Below is a small trained network, with its code and all its weights. Each question gives an input and a class and asks what happens when units are switched off, that is, made to give their printed mean instead of their output.

import numpy as np


def w(rows, s, z=0):
    codes = np.array(rows[::2]) - 128.0
    scale = np.full(codes.shape[1], s)
    scale[-1] = z or s
    return codes * scale


def f(y):
    return np.maximum(y, 0)


def log_softmax(a):
    a = a - a.max(-1, keepdims=True)
    return a - np.log(np.exp(a).sum(-1, keepdims=True))


def net(x, mask):
    res = np.array(x, float).reshape(1, 7) / 4 @ E
    y = f(res @ A[0][:, :-1].T + A[0][:, -1])
    res = res + np.where(mask, y, B[0][:, -1]) @ B[0][:, :-1]
    return log_softmax(res[-1] @ U[:, :-1].T + U[:, -1])


A, B = {}, {}
E = w([
[61,48,122,211,255,125,146,212,75,164,64],'x0',
[170,158,234,95,70,247,203,192,160,162,151],'x1',
[128,113,92,118,116,134,166,128,127,165,147],'x2',
[69,63,166,59,51,99,127,158,75,57,128],'x3',
[130,141,110,161,109,134,138,129,115,103,160],'x4',
[136,125,113,125,123,149,109,133,109,140,121],'x5',
[112,162,121,140,147,134,138,133,135,78,172],'x6',
],0.0091)
A[0] = w([
[159,247,192,194,154,173,158,187,170,230,128,206],'n1',
[110,113,156,58,9,150,114,64,68,65,178,225],'n2',
[254,217,59,146,96,88,66,31,206,170,149,254],'n3',
[118,181,76,103,71,54,68,56,184,132,142,95],'n4',
[112,17,204,87,87,181,200,235,41,21,101,179],'n5',
[132,143,189,35,89,206,218,147,55,92,106,144],'n6',
[55,78,129,43,33,106,71,99,147,120,177,213],'n7',
[201,197,215,39,27,186,132,131,215,155,167,142],'n8',
],0.0071,0.0036)
B[0] = w([
[169,204,147,254,178,170,151,132,89,169,102,207],'n1',
[171,143,49,65,87,62,69,100,218,108,81,222],'n2',
[150,82,170,102,150,195,66,35,75,219,229,229],'n3',
[26,33,155,79,139,147,34,76,115,157,180,181],'n4',
[49,3,154,176,45,68,96,185,145,163,178,227],'n5',
[136,110,150,156,69,122,122,150,246,152,220,207],'n6',
[111,124,33,123,124,34,154,80,228,98,121,198],'n7',
[230,186,155,122,137,170,163,153,211,79,160,252],'n8',
],0.0086,0.015)
U = w([
[57,60,202,123,90,193,70,122,120,200,231,115],'0',
[199,193,166,133,105,195,158,92,124,144,145,133],'1',
[119,111,42,214,205,114,83,122,57,188,107,254],'2',
[138,172,154,205,145,202,184,254,72,187,82,2],'3',
[77,138,55,50,89,72,115,47,127,84,81,8],'4',
[189,149,87,113,76,118,154,169,190,104,102,65],'5',
[60,48,57,114,126,59,106,184,19,62,72,128],'6',
],0.0083,0.004)

Each question gives the input, the list of numbers given to net, and the class t.
The units are the neurons (one row each of A and B). Each row of codes is followed by its name. A weight is (code - 128) times the scale printed after its matrix; where a second scale follows, it is the last column's (A, B and U).
mask holds one flag per neuron, in row order. A switched-off neuron (its flag False) gives its mean, the last column of its row in B, instead of its output. The means were averaged over made-up inputs and are rounded, as every weight is.
A unit's drop is (log p(t) with every unit on - log p(t) with that unit switched off) / (log p(t) with every unit on - log p(t) with every unit switched off).
The circuit of an input: a set's keep is (log p(t) with only the set's units on - log p(t) with every unit switched off) / (log p(t) with every unit on - log p(t) with every unit switched off). Starting from all 8 units, units are removed one at a time, each time the one whose removal leaves the highest keep (on an exact tie, the one counted first), for as long as the keep stays at least 0.8.
circuit, biggest first: the units of the circuit, biggest drop first
unit that matters most: the unit with the biggest drop
top k neurons: the k neurons with the biggest drops, biggest first
drop of u: that unit's drop, to one decimal
input [7,-2,-7,5,-2,-1,5], class 6: circuit, biggest first	(n3)
input [-6,4,-4,-2,1,-3,-8], class 1: top 2 neurons	(n8, n3)
input [2,-8,-1,1,-3,6,5], class 6: top 3 neurons	(n1, n3, n8)
input [7,-8,-2,1,1,-6,-6], class 6: top 4 neurons	(n1, n3, n8, n6)
input [4,-3,-6,2,-7,-2,3], class 6: top 2 neurons	(n3, n1)
input [8,4,7,-1,-8,3,0], class 3: circuit, biggest first	(n3, n1)
input [1,-2,7,0,-4,1,-5], class 2: top 3 neurons	(n8, n2, n5)
input [-3,6,-6,0,-2,-4,-2], class 1: top 2 neurons	(n1, n8)
input [0,0,1,3,-3,8,-6], class 4: top 2 neurons	(n3, n8)
input [-8,0,-2,5,-5,-4,-8], class 4: top 2 neurons	(n4, n7)
input [1,6,-6,-8,-1,0,5], class 3: top 2 neurons	(n1, n2)
input [-5,-8,7,-2,1,5,2], class 0: top 2 neurons	(n3, n4)
input [5,-7,6,1,0,5,8], class 6: drop of n8	0.2
input [-8,-2,-5,3,-6,8,6], class 4: unit that matters most	n2
input [-1,-4,-4,8,2,7,-1], class 4: drop of n7	0.2
input [-1,2,-2,-5,0,-3,-7], class 1: drop of n6	0.0
